Each row has a name. Each piece below is followed by the name of the row it came from, unless a question asks for something else. Each question is about the rows just above it. Places in a row count from 1.

pepag: [153  76 105 110]
zurin: [106 116 105 117]
pilon: [106 110 107 117]
zoni: [145  61 134 118]
zilet: [147 154 137  91]
Where in the named rows is [147]?
zilet, 1
[153] is at row and place
pepag, 1
Row and place of [145] in the named rows:
zoni, 1
Where in the named rows is [116]?
zurin, 2
Row and place of [137] in the named rows:
zilet, 3
Which row holds [153  76 105 110]?
pepag

zilet: [165 134  83  79 154]
zoni: [167 132 131  83 156]
rogoz: [158 139  87  53 174]
zod: [ 94 128 167 167  97]
Mugo: [128 178  98 166 124]
toka: [142 141  77 186 156]
Robak: [116 100 174  78 108]
Nez: [ 96 166  80 190 130]
naru: [125  94  67 140  86]
pilon: [142 141  77 186 168]
zurin: [ 95 120  77 136 118]
pepag: [140 155 192 115 165]
Where in the named rows is [78]?
Robak, 4
Row and place of [95] in the named rows:
zurin, 1
Where in the named rows is [130]?
Nez, 5
Row and place of [97] in the named rows:
zod, 5
Where in the named rows is [190]?
Nez, 4

zoni: [116 118 126 112 121 141 138 139]
zilet: [199 125 122 115 131 117 146 125]
zurin: [121 146 152 147 137 132 105 114]
Mugo: [126 146 104 125 122 131 166 111]
Robak: [168 121 158 106 135 112  99 140]
Nez: [168 124 114 137 132 134 143 143]
zod: [125 194 137 153 126 131  91 123]
[139] is at row and place
zoni, 8
Row and place of [153] in the named rows:
zod, 4

Robak: [124 144 181 174 148 153 136 148 145 130 168]
zilet: [145 148 159 154 145 142 161 149 149  98 144]
rogoz: [172 136 155 152 175 171 177 140 137 132 107]
naru: [ 87 136  85 105  79  80  84 131 129 172 181]
zurin: [146 110 180 158 186 194 155 127 114 173 144]
[110] is at row and place
zurin, 2
[186] is at row and place
zurin, 5
Row and place of [173] in the named rows:
zurin, 10
Row and place of [171] in the named rows:
rogoz, 6
Where in the named rows is [177]?
rogoz, 7
Where in the named rows is [180]?
zurin, 3
Row and place of [79] in the named rows:
naru, 5

Nez: [167 157 128 133  89 113 161 133 123  96 190 136 113 203 129 129 148  57
 171 157 127 138 186 140 181  99 119 105 146 173  86 159 127  86 125 163
 190 128  84 149 115 158 104 138  72]
rogoz: [126 113  48 183 128 111 121 107 116 121 126 164  95 130 157  94 147 100
 117 160 165 108 195 144 112  73 185 119 133 140 158 111 163 106 134 148
 106 136 151 115 158 124 104 148 125]
pepag: [140 107 120 218 122 150 115  90 124 149 103 164 105 105 166 109 184 146
 141 128 146  75 135 151 118  82 143 162 128  59 133 150 135 138  94 120
 123 141 126 131 114 111 112 123 189]
zoni: [ 86 109 149  38 149 175  72  71 151 159 141  85 164 127  99 208  55 161
 106  81 123 159  68 143 159 159  64 105  82 163 119 115  61 115 143 137
 105  85 141 108 123 178 170 170 125]
toka: [140 128 172 154 142 133 132 171 150 134  92 116 138 139 131 146 117 141
 145 121 132 125 157 142 153 139 144 145 123 100  98 181  79 145 136 141
 148 138  80 158 100  68 137  95 105]
naru: [160 157 113 130 154  54 116 165 160 103  96 138  87  94 100  74 106 153
 120 133 118 167 101  83  96 179 144 137 102 131  94 100 143 171 116 127
 135 125 131 116 143  96 135 148  88]
zod: [ 97 117 144  75 132 165 135 163 107 133 148 109 175 132 127 144 107 145
 136 118 131 130 116 121 120 135 108 129 136 122 166 128 125 130 143  99
 101 121 126 147 139 132 150 111 123]
zilet: [140 107 120 218 122 150 115  90 124 149 103 164 105 105 166 109 184 146
  98 128 146  75 135 151 116  82 143 162 128  59 133 150 135 138  94 120
 123 141 126 131 114 111 112 123 189]
pilon: [140 107 120 218 122 150 115  90 124 149 103 164 105  94 166 109 184 146
  98 128 146  75 135 151 118  82 143 162 128  59 133 150 135 161  94 120
 123 141 126 131 114 111 112 123 189]
[140 107 120 218 122 150 115  90 124 149 103 164 105 105 166 109 184 146
 141 128 146  75 135 151 118  82 143 162 128  59 133 150 135 138  94 120
 123 141 126 131 114 111 112 123 189] is in which row?
pepag
which: [167 157 128 133  89 113 161 133 123  96 190 136 113 203 129 129 148  57
 171 157 127 138 186 140 181  99 119 105 146 173  86 159 127  86 125 163
 190 128  84 149 115 158 104 138  72]
Nez
Where in the named rows is [88]?
naru, 45
Where do [ 86 109 149  38 149 175  72  71 151 159 141  85 164 127  99 208  55 161
 106  81 123 159  68 143 159 159  64 105  82 163 119 115  61 115 143 137
 105  85 141 108 123 178 170 170 125] appear?
zoni
Where in the named rows is [97]?
zod, 1
which: [126 113  48 183 128 111 121 107 116 121 126 164  95 130 157  94 147 100
 117 160 165 108 195 144 112  73 185 119 133 140 158 111 163 106 134 148
 106 136 151 115 158 124 104 148 125]
rogoz

zod: [155 113 102 142 114 154 137 148 102 107 119 102 154 123 129 127 118 121]
toka: [155 113 102 142 155 154 181 148 102 107 135 102 109 151 124 116  96 123]
zurin: [199 172 128 162 162 171 156 161 124 139 145 134 148 169 118 128  90 144]
rogoz: [155 113 102 142 155 154 137 148 102 107 119 102 109 151 124 116  96 123]
Where in the named rows is [134]?
zurin, 12
Row and place of [129] in the named rows:
zod, 15
which: [199 172 128 162 162 171 156 161 124 139 145 134 148 169 118 128  90 144]
zurin
[114] is at row and place
zod, 5

